Each row has a class, written after it.
[-20  24 -37 -32  25 -54   0  26 -54 -12   9  16 -25 -20 -31  48  42 -23
 -15  -7 -32 -69  -1  -7   4  -8  38  17   7  12 -36 -75 -52  35 -24   7]	Z
[-38  25 -22 -29  -6 -16  12  26 -60 -35  16  28 -11 -30 -18  41  27  11
  -9 -26 -34 -58 -21  -3  12  -4  17   2 -10  20 -35 -74 -21  23 -41  -3]	K
[ 17  55  -4 -18  42  12  18  29 -29  56  -7  41  14 -14 -14   4 -13 -26
 -33 -15 -38 -20   0 -35  49  19  -7  28   9   9 -26 -33   8   5  -1 -16]	Z
[ 17  50  36   3  29   3   3   8   4  67 -17  65   6 -61 -47  -8  41 -43
 -21   9 -81  35  24 -24  72 -13 -28  21   7 -36  10 -25  55 -15  23  32]	D
[ -6  -7  16  20  -9   2  -5 -22   9  -5  -2 -23  -2  11  27 -12 -15  23
  11   8  23   1 -15   6 -12   5  14 -13 -30   5  13  18 -22   5  12   0]	E
[ 11  39 -16 -27   7  -7  15 -15  -5  10  -1  31  28  33 -20  -1 -12  16
 -12  12  24  -3  29  33  54  25 -32 -18 -29   1 -12   2  -3 -10  10 -26]	T
[  0  -1 -11   3   9 -21 -20  12  14 -11  -2  28  -9   9  -4  -8  31  -9
  -7  -4 -14   1  -2 -14 -12  -9  19   2   8  -3  -1  22 -13  -5  12  24]	V
[ -1  34  30 -14  27 -12   8  33   1  31   1  52 -14 -52 -42  10  49 -43
 -14  -5 -84  11  -1 -21  35 -28   2  18  22 -21 -10 -54   9  15  17  34]	Y
[  4 -11  -6  33  -8  21  19 -11   8  -5  -6 -37  17 -12  11   9 -40   6
  22 -11  -2 -16 -14 -28   8   4   1   1  11  13  23  -5  14  -8  18 -18]	Z
[ 12  19  -1 -24  14 -14  10 -24  -3  28 -14  45  28  23 -28 -11   2   8
 -11  21  20  29  41  39  58  27 -36 -12 -26 -10  -3   7  11 -22  26 -25]	T
[ -6   5   6  36 -30  10  19   2  19 -26 -16 -38  -6  -8   5  18 -21  11
  28 -13  -7   3 -18 -16 -26 -30   7  -5  14  -3  10   1 -15 -15 -10  14]	A
[-14 -13 -19 -21  15 -13  -5 -18 -16   5  -5  30   3  13 -19   9  22   5
  -1  15  10 -11  23   6  13   5   8  -9 -24 -12   8  -9 -23   4  16 -11]	V
[ -2  -1  42  40 -26  11   7  -4  18   4 -10 -20  -7 -15  25 -12  -5  10
  22   7 -12  15 -18 -12  -5 -19  15  -1 -24  -5  23  -3  -1   2  22  17]	E
[ 10  14   1   9  28  59  21  12  26  17  -5   4  30  36  12 -30 -75  16
 -15 -23  18  -4 -11  15  27  24 -38 -20  17  11  -2  75  34   0 -13 -36]	Y
[  5  -3   5  -3 -11 -16   6 -33  11  11  -6   3  10   4 -19  11  -2   3
   8  19   8  22  22  25  34   7 -12  -8 -19  -8  17 -10   9  -8  22  -5]	T
[-18  24  -3  -8  -8  10  13  34 -49  -1  11   7 -19 -18   9  22  -5  -5
 -17 -31 -42 -30 -38 -10  -6  -4  24  15   5  22 -31 -39  -2  24 -43  -7]	K
[ -5  13 -44 -43  34 -12  -6 -14 -19 -11  -9  33   6  23 -35  11  -6  15
 -17   0  17 -22  20  28  15  33 -19  -6   8   1 -31   7 -13  -6 -29 -13]	A
[  8  26  16  60  -4 -41   0  52  25 -50  -6  -4 -13 -45   0  -5  44 -24
  32  -2 -63   4 -13 -24 -27 -54  12  15  63   6  -2  -3   8 -33  30  59]	Z
[-31  -7 -26  17 -19  -4   6 -26 -16 -19  -3 -44   2  15  27   8  -4  20
   2 -13  44 -18 -16 -20 -31  -4  15 -11 -33   9  15  19 -35  18 -28 -27]	D
[-17   9 -38 -46  -2  -4  16 -26 -38  -3  17   3  19  31 -20  38 -32  28
 -21  -8  31 -53  -2  16  39  46  -2  -8 -44  20 -13 -41 -22  28 -29 -47]	T
[-17  23   4 -18   5 -27  12 -14 -29  36 -13  44  -6 -47 -46  17  86 -27
  -9  13 -45  25  32 -36  46 -19  -9  17 -40 -36   6 -73  -1   8  21   8]	D
[  7 -11  -7 -17  17  -2  -3 -10  -9  19  13  26   5   6 -11 -12   6 -10
  -3  13   8  15  19  18  15  22  -8  -6  -1  -1  -3  31   5 -14   1   0]	M
[-19  -3 -19  10 -13  -8  -9  37   1 -37   8   3 -15   7   8   0   0   5
   7 -16 -16 -27 -32 -14 -19 -13  28   0  21  12  -2  22   4   6 -18  18]	V
[-13 -26 -39 -22   4  -2   9 -25 -23 -21 -12 -22  -9  36  -7  24 -28  23
   0 -10  34 -27   1  17 -19  18   9 -10 -12   5 -12   0 -29  13 -45 -29]	A
[-38 -31   5  28 -21 -23  -5  36  10 -69  23 -31 -21 -23   5  23   6   3
  29 -18 -22 -35 -45  -5 -47 -34  28  -3  39  21   4   5  -5  19 -30  25]	Y
[ -7  38  -2  -8 -24 -11  21  16 -14   0  13  -8   7  19   6  23 -13   8
  -6 -10  -7 -21 -18  -3  16   3  12   1 -15  13  -6 -24 -29  17 -21 -11]	T
[ 20  27 -21 -46  36 -26  -9 -30  -4  25  -7  63  29  46 -30 -16   0   5
 -28  18  34   8  52  55  58  44 -34 -19 -27  -9 -22  28  -6 -19  10 -29]	T
[ -7   0  10   1   2 -41 -20   0  -7 -13   4   7 -22 -18  -3   6  40  -4
   0  11 -29  -6  -6  -3 -16 -11  28   5 -17  -2  -9 -36 -31  20  14  32]	E
[ -4  38  -4  30  -9 -10  22  37  -1 -39 -14  -6 -10 -22 -17  24   7   4
  14 -14 -51 -13 -15 -11  -5 -37  -1   6  39   4 -14 -23  -2  -8 -16  33]	A
[ 14  68  30  64  10  15  25  82   8  -7  -2   0   5 -39  15  -9 -18 -21
   3 -36 -84 -20 -49 -51  12 -35   8  28  71  25 -15   0  36 -23   5  32]	Z
[ 35  -9  13   8  -1  17  -1 -20  41  32  -3  -8  16  59  19 -40 -38  -4
  -3  14  30  51  12  35   6  24 -22  -6   1  -3   9  79  28 -30  14 -18]	T
[ 11 -42  -3  62 -10 -29 -32   4  56 -64  -9 -32 -21  25  39 -32   9   0
  39   4  -9  29 -13   4 -75 -33  31 -14  49  -2  36  89   0 -24  18  45]	V
[-14 -65 -21  17 -15  10 -10 -47  38 -47   1 -50   6  26  16   3 -44  29
  34   0  58 -13   1  24 -35   5   3 -39  -6   6  37  57 -12   5  -7 -24]	Y
[  5   4 -10   4   5  38  -3   8   8  14   9  -3  12  25  20 -10 -36  12
  -9   1  16  12 -10  27  -6  16 -20 -14  10  13  -7  59   4 -15 -12 -17]	K
[ -41    4   -9  -41   -3  -15   22    5  -65   -1    0   42  -11  -34
  -45   49   36    3   -6  -11  -40  -58   -3  -26   43   -4   29   13
  -38   -4   -6 -114   -6   41   -7   -9]	V
[ 23  40  30  -1  12  57  35  22 -19  65  -2  16  10   2  13  -8 -60 -17
 -17 -25 -36  -4 -13 -26  38  20   1  10  -1   4   1  10  16   6 -25 -17]	M
[-12  25   9  12   4 -19  -7  28 -14 -31  -1  12 -12  -9  -1   1   3  18
  -4  -6 -23 -37 -21   8  -6  -7  20  -2  -6  14 -20 -10 -16  15 -12  23]	E
[-15  69  48  -8  14 -13  11  57 -46  49  -4  63  -5 -73 -33  17  46 -37
 -24 -11 -98 -13  -5 -39  53 -24   4  36   8 -14 -21 -70  39  11 -22  25]	D
[ 11 -13   1 -17   0  25  17 -32  -8  30  -5  19  22  10  -6 -18 -24   6
   6   4  33  11  28  11  35  25 -22 -20 -28  -5   7  18   6 -19  11 -28]	M
[-11  14  10  33 -21 -21  22  26 -15 -25   0 -20 -21 -73 -16  45  25 -25
  27 -16 -79 -39 -27 -51   3 -40  34  33  28  12  12 -91   7  15   6  36]	Z
[ -4   4   2  -6   2  24  24   3 -27  29 -15  21  -3   3  -2   8 -14  -4
  -9 -18 -26 -15  -8 -33  30   1  16  12 -25  -4   8 -31  13  21  -3 -21]	V
[-15  58 -27   0  18  -7  14  60 -34 -51   0   6  -7  13  -6  31 -36  23
 -17 -43 -29 -80 -38  -2  -8  -3  12   3  42  34 -52   0 -24  11 -80   7]	A
[-15   1  10  43 -37  67  45  -6 -14   1   7 -68  21   1  48  20 -97  30
  17 -37  24 -41 -46 -39  -7   6  16 -10 -18  35  27  10  -7  15 -34 -36]	M
[ -5   7   1  11   7   4  -8   7   0   4   5   8  -4  -1   9  -4   1   2
  -4   2   3  12  -8  31  -3  -6  -6 -11  13   8  -9  39  -4 -17  -5   7]	K
[ -3  -3  -7 -10  15 -15  -7   8 -15   4  -8  28 -18  11  -4  -6  25 -16
  -9  -3 -20  -7   5  -6  -6  -9  24   9   1  -7 -11  -4  -2  11   1   8]	V
[-18  13  31  48 -34  16  43  34 -21  -6  17 -41 -21 -40   8  32   3 -16
  22 -14 -51 -18 -39 -32 -17 -48  33  14   7   8  10 -42 -14  16  -7  27]	M
[-26  15   1  -7  -6 -26  -4  15 -34 -28  10  29 -11 -50  -7  18  37  -2
  11  -9 -44 -10 -15  -6   6 -18  10   5  11  11 -14 -50   3  -5 -13  19]	K
[  3  24   4  26  10 -32 -22  31  17 -15   4   7 -16  -2   4 -15  33 -24
  -8 -11 -32  -3 -14  -7 -28 -28  14   3  33  -7  -8  47 -14  -6 -26  40]	D
[  5   8  13  20  -8  11   6 -39  18  38 -21   6  22  -4   6 -22   8  -2
  13  18  22  47  28 -11  26  -5 -26 -15 -33 -29  39  35   6 -26  22 -14]	D
[-13  68 -14 -26  24   7  35  33 -53   8 -14  40   8 -12 -34  33 -15  13
 -28 -22 -28 -47  -4  -8  43   5 -14  10  -3  10 -46 -54  -4  11 -40 -15]	A
[-20 -11   2  43 -20 -20 -12   3   9 -36  -2 -37  -9 -20  11   8  10   9
  16  -9  -8 -16 -20 -10 -30 -28  19  -9  11   5  21  21   0   2 -22  21]	D
[ -9  13   1   7 -12  -6   4 -11  -4  13  -5  -2  -6 -14  -8   1  31 -13
   1   4 -12  10   6 -14   4 -16  -2   3 -14 -16   8  -4  -2   3   0   4]	D
[ 21 -10 -15 -37  21 -43 -10 -68  18  29 -18  46  22  25 -41 -18  43   2
   2  54  40  75  77  56  54  25 -48 -25 -36 -29  12  13  -4 -37  69 -14]	T
[  5 -13  22  10  -6 -43  -2  -6   4   7   0  12 -26 -46 -27   7  78 -38
  16  16 -49  44  22  -9  -5 -36  20   6   4 -25  11 -37 -17  -7  40  55]	M
[ -1  36  29   3  -4 -45  14  22  -3  -1  -5  45  -2 -40 -46  17  58 -23
   4   7 -71  16  15   3  41 -28  -3  16   6 -17  -3 -67  13  -8  28  39]	T
[ -6  27 -26 -23  34 -10  -1  -8 -28  23   1  28  -1  20 -22   1  17  -3
 -23  14   8 -12  19  26  25  14 -12  -9 -16 -12 -11  29 -19   6 -23 -16]	D
[  2 -14  -2  22  -8  -6  -2   0  11 -27  14 -34  -7   8  19   2 -17   3
  12 -17   4 -22 -15   2 -25  -7  26 -19  15  11   7  33 -24   2 -18  20]	M
[ -2  14  18  -7  -3  35  34  -3 -31  32   6   2  15 -14   2  19 -44   6
  -3 -19 -10 -32 -11 -20  41  16   9  -5 -25  10  11 -28   0  15 -26 -19]	M
[ 16  24  13  27   9  23  11  29  22  17 -22  37  17   4  -2 -32 -15   1
  -2 -11 -32  23  -3 -10  37  -6 -19  -5  20  -8  10  44  40 -22  29  10]	V
[ 15  21 -12  13  21 -36 -13  40   3  -7   8   9 -17 -19  -7  -3  29 -36
  -6  -9 -50  -8 -19 -22 -14 -17  22  19  52   8 -23  -1 -10  -9  11  34]	Z
[ -4  59  15  26  13  36  22  31  -8  44  -5   6  12 -11   5  -7 -21  -6
 -18  -9 -32   3 -15 -19  33  -8 -17   5   9  -5   3  29  24  -2 -14  -7]	D
[-19  29   3  31  -7  14  17  -2 -13   7  -2 -27   9   0  30  -1 -16   7
  -5 -20   8 -12 -24 -35  -7 -15   5  -2 -16   5   9  17 -13   6 -24 -17]	D
[ -3  -3  13  53 -34 -30  -1   8  36 -41   5 -41  -8  -9   9  11   8   0
  25   2 -23  16 -22   6 -22 -34  15   3  28  11  22  12   4 -12  12  38]	T
[-24  27  38  40 -30  23  28  61  -4  -9   6   9  -5 -45   5   9   6 -11
  21 -23 -79 -11 -48 -61  10 -44  19  26  29   6   8 -40  40  -3  10  28]	V
[-26  -3  14  11 -12 -48 -12  14 -21 -40   5  -2 -34 -51 -18  37  40   0
  11  -2 -59 -43 -24 -10 -10 -27  44  11  -8   5  -4 -75 -17  38  -7  48]	E
[-10  10 -24 -41  27 -50 -15 -10 -24   5  -7  67 -15 -13 -43  11  79 -23
 -18   5 -32  -8  28  -8  27  -4  21   6 -17 -22 -13 -52 -29  14  25  20]	V
[-13  -6 -38 -13  -6  10  24 -33 -17 -24 -19 -11   6  12 -23  21 -16  31
   9   1  37 -17  17  14  10   5 -18 -15 -25  -1  -6 -21  -8  -6 -12 -26]	A
